Here is a tiny trained network, its code and every weight. The questions are about switching its units off for an input and a target symbol, where a switched-off unit gives its printed mean instead of its output.

import numpy as np


def w(rows, s, z=0):
    codes = np.array(rows[::2]) - 128.0
    scale = np.full(codes.shape[1], s)
    scale[-1] = z or s
    return codes * scale


def f(y):
    return y / 2 * (1 + np.tanh(0.7978845608 * (y + 0.044715 * y**3)))


def softmax(a):
    e = np.exp(a - a.max(-1, keepdims=True))
    return e / e.sum(-1, keepdims=True)


def log_softmax(a):
    a = a - a.max(-1, keepdims=True)
    return a - np.log(np.exp(a).sum(-1, keepdims=True))


def net(x, mask):
    ids = ['ΔΠαβηθσψω'.index(c) for c in x.split()]
    T = len(ids)
    res = E[ids] + P[:T]
    u = 0
    for l in range(3):
        q, k, v = (res @ M[l].T for M in (Q, K, V))
        z = softmax(np.where(np.tri(T) > 0, q @ k.T / 3**0.5, -1e9)) @ v
        res = res + np.where(mask[u], z, O[l][:, -1]) @ O[l][:, :-1]
        u += 1
        y = f(res @ A[l][:, :-1].T + A[l][:, -1])
        res = res + np.where(mask[u : u + 12], y, B[l][:, -1]) @ B[l][:, :-1]
        u += 12
    return log_softmax(res[-1] @ U[:, :-1].T + U[:, -1])


Q, K, V, O, A, B = {}, {}, {}, {}, {}, {}
E = w([
[45,104,216,130,159],'Δ',
[115,119,102,88,19],'Π',
[99,159,31,195,176],'α',
[81,129,42,150,87],'β',
[177,207,102,63,157],'η',
[234,100,123,169,61],'θ',
[207,189,124,87,154],'σ',
[85,102,252,161,187],'ψ',
[163,157,35,211,143],'ω',
],0.0046)
P = w([
[173,4,109,95,202],'0',
[149,67,118,119,164],'1',
[136,108,112,130,137],'2',
[127,143,109,143,117],'3',
[115,169,121,154,99],'4',
[102,193,123,162,83],'5',
[93,216,137,171,69],'6',
[84,238,142,176,54],'7',
],0.0048)
Q[0] = w([
[153,150,172,108,190],'L0H1',
[159,223,4,99,94],'L0H1',
[44,98,224,79,212],'L0H1',
],0.04)
K[0] = w([
[119,24,135,143,161],'L0H1',
[102,196,169,252,35],'L0H1',
[192,21,103,134,136],'L0H1',
],0.033)
V[0] = w([
[247,156,169,175,135],'L0H1',
[80,125,163,183,156],'L0H1',
[151,73,112,223,88],'L0H1',
],0.015)
O[0] = w([
[153,128,151,254,117,150],'L0H1',
[137,114,54,135,124,97],'L0H1',
[160,173,121,138,212,251],'L0H1',
],0.012,0.0019)
A[0] = w([
[132,102,141,154,90,96],'L0N1',
[104,97,127,118,145,4],'L0N2',
[164,93,101,91,80,159],'L0N3',
[87,80,146,102,54,139],'L0N4',
[138,144,54,123,63,118],'L0N5',
[84,39,111,106,74,45],'L0N6',
[98,106,192,80,106,93],'L0N7',
[164,171,99,119,172,128],'L0N8',
[122,118,126,130,126,49],'L0N9',
[250,172,137,30,77,115],'L0N10',
[127,101,130,154,97,100],'L0N11',
[169,169,88,120,171,147],'L0N12',
],0.012,0.0028)
B[0] = w([
[122,135,106,80,126,110],'L0N1',
[169,175,164,124,165,60],'L0N2',
[81,40,86,139,84,140],'L0N3',
[46,58,142,170,61,143],'L0N4',
[112,161,45,131,83,164],'L0N5',
[119,139,219,167,117,95],'L0N6',
[45,133,131,182,117,133],'L0N7',
[109,109,99,208,148,227],'L0N8',
[158,143,139,126,142,73],'L0N9',
[212,55,149,247,25,184],'L0N10',
[130,129,107,91,126,106],'L0N11',
[109,100,91,213,154,253],'L0N12',
],0.014,0.0018)
Q[1] = w([
[114,136,133,224,124],'L1H1',
[50,164,250,44,105],'L1H1',
[107,120,102,190,143],'L1H1',
],0.016)
K[1] = w([
[181,115,248,91,199],'L1H1',
[235,11,59,89,88],'L1H1',
[81,183,240,124,185],'L1H1',
],0.012)
V[1] = w([
[150,71,3,174,83],'L1H1',
[185,101,25,163,102],'L1H1',
[102,71,62,158,114],'L1H1',
],0.0016)
O[1] = w([
[88,8,140,167,192,196],'L1H1',
[81,59,90,151,163,169],'L1H1',
[126,47,175,168,197,252],'L1H1',
],0.0015,0.00033)
A[1] = w([
[121,117,135,1,108,66],'L1N1',
[120,123,101,36,125,126],'L1N2',
[92,129,186,71,134,113],'L1N3',
[183,116,127,12,169,118],'L1N4',
[193,153,130,32,126,144],'L1N5',
[128,124,143,37,109,3],'L1N6',
[130,158,145,110,157,50],'L1N7',
[186,100,91,53,81,60],'L1N8',
[162,138,101,41,117,81],'L1N9',
[87,146,103,84,175,103],'L1N10',
[98,160,93,72,186,104],'L1N11',
[136,114,103,111,136,91],'L1N12',
],0.011,0.0047)
B[1] = w([
[185,127,174,216,162,74],'L1N1',
[111,166,132,93,163,55],'L1N2',
[58,111,166,180,131,211],'L1N3',
[119,159,113,66,174,60],'L1N4',
[117,126,131,48,113,16],'L1N5',
[244,156,120,248,125,39],'L1N6',
[132,150,141,201,117,27],'L1N7',
[94,121,139,198,133,115],'L1N8',
[184,158,116,84,115,1],'L1N9',
[84,102,140,202,123,172],'L1N10',
[58,80,140,248,113,201],'L1N11',
[136,107,117,167,131,57],'L1N12',
],0.018,0.00099)
Q[2] = w([
[67,84,251,110,130],'L2H1',
[57,136,225,145,200],'L2H1',
[125,196,151,101,118],'L2H1',
],0.027)
K[2] = w([
[141,6,150,86,155],'L2H1',
[156,65,154,128,210],'L2H1',
[172,154,205,133,123],'L2H1',
],0.024)
V[2] = w([
[217,134,104,215,179],'L2H1',
[14,148,180,171,174],'L2H1',
[129,86,2,64,248],'L2H1',
],0.0097)
O[2] = w([
[21,228,131,100,125,254],'L2H1',
[104,5,47,58,174,231],'L2H1',
[131,219,22,136,3,204],'L2H1',
],0.007,0.0053)
A[2] = w([
[98,146,190,128,156,15],'L2N1',
[191,92,157,188,122,139],'L2N2',
[252,158,119,168,122,106],'L2N3',
[166,137,71,60,81,199],'L2N4',
[143,182,185,154,204,152],'L2N5',
[239,157,173,161,173,61],'L2N6',
[60,128,164,69,105,2],'L2N7',
[150,121,206,47,40,232],'L2N8',
[154,224,114,108,174,143],'L2N9',
[185,208,130,78,205,141],'L2N10',
[114,68,126,112,113,91],'L2N11',
[127,179,167,143,75,92],'L2N12',
],0.014,0.0043)
B[2] = w([
[146,75,137,82,91,148],'L2N1',
[66,186,72,111,126,223],'L2N2',
[64,57,252,103,146,164],'L2N3',
[153,92,116,56,85,201],'L2N4',
[70,156,195,140,66,185],'L2N5',
[156,171,19,63,159,147],'L2N6',
[124,143,121,32,183,162],'L2N7',
[196,231,181,130,90,198],'L2N8',
[213,100,136,123,212,254],'L2N9',
[40,175,147,132,192,187],'L2N10',
[183,125,169,170,104,245],'L2N11',
[136,105,94,188,131,216],'L2N12',
],0.023,0.0078)
U = w([
[218,143,32,125,196,80],'Δ',
[69,179,92,41,163,74],'Π',
[74,156,197,164,207,66],'α',
[21,118,20,244,94,253],'β',
[175,217,134,163,64,157],'η',
[193,5,183,212,99,158],'θ',
[48,78,195,114,72,80],'σ',
[169,76,53,60,46,172],'ψ',
[168,144,190,38,124,62],'ω',
],0.0029,0.0036)

Each question gives the input, a string of symbols that net reads in full, and the target symbol t.
The units are the heads (3 rows each of Q, K, V and O) and the neurons (one row each of A and B). Each row of codes is followed by its name. A weight is (code - 128) times the scale printed after its matrix; where a second scale follows, it is the last column's (O, A, B and U).
mask holds one flag per unit, layer by layer, with each layer's heads first. A switched-off unit (its flag False) gives its mean, the last column of its rows in O or B, instead of its output. The means were averaged over made-up inputs and are rounded, as every weight is.
A unit's drop is (log p(t) with every unit on - log p(t) with that unit switched off) / (log p(t) with every unit on - log p(t) with every unit switched off).
unit that matters most: the unit with the biggest drop
top k neurons: the k neurons with the biggest drops, biggest first
k most important neurons of layer l: the k neurons of layer l with the biggest drops, biggest first
drop of u: that unit's drop, to one decimal
input ψ β ψ Π Δ σ η θ, target η: most important neuron of layer 0	(L0N4)
input θ Δ α β ω ψ, target α: top 2 neurons	(L2N10 L2N9)
input η Δ θ α ψ Δ ω η, target Δ: top 4 neurons	(L2N9 L0N10 L0N12 L0N8)
input θ Δ ψ α σ ω σ, target Δ: top 2 neurons	(L2N9 L0N10)
input η α σ α Δ σ, target β: top 2 neurons	(L0N10 L0N5)
input Π ω α Δ Π, target η: top 2 neurons	(L0N10 L2N8)
input ψ σ ψ θ, target θ: top 2 neurons	(L2N3 L2N12)
input Δ α ω Π ω θ, target Δ: top 3 neurons	(L2N9 L0N10 L0N12)
input β β η θ Π Δ, target β: 2 most important neurons of layer 1	(L1N11 L1N3)
input Π Π θ ψ, target σ: top 2 neurons	(L0N10 L2N5)
input ψ θ α Δ α Δ, target ψ: top 3 neurons	(L2N4 L0N10 L1N4)
input β θ η η, target η: top 2 neurons	(L2N8 L2N9)
input Δ β θ, target σ: top 3 neurons	(L2N3 L0N10 L2N9)
input α α η σ Δ β Δ, target Π: most important neuron of layer 0	(L0N10)
input β θ ψ, target β: 2 most important neurons of layer 0	(L0N7 L0N10)
input ψ ψ Π σ Δ σ θ ψ, target ψ: top 2 neurons	(L0N10 L2N4)
input θ ω σ ψ θ β σ, target σ: top 3 neurons	(L2N3 L0N10 L2N9)
input θ Δ σ, target β: 2 most important neurons of layer 0	(L0N10 L0N3)
input Δ α β α σ Δ θ ψ, target θ: 2 most important neurons of layer 0	(L0N6 L0N10)
input Δ Δ Δ θ, target β: unit that matters most	L0N10
input Δ Δ Π η α θ θ, target α: 2 most important neurons of layer 0	(L0N3 L0N4)
input β β θ ψ Π Δ, target β: drop of L2H1	1.3
input θ σ ω β, target ψ: drop of L2H1	0.3
input β Π ω η θ ψ, target β: 2 most important neurons of layer 0	(L0N10 L0N7)
input θ θ ψ η Δ, target α: drop of L2N9	0.3
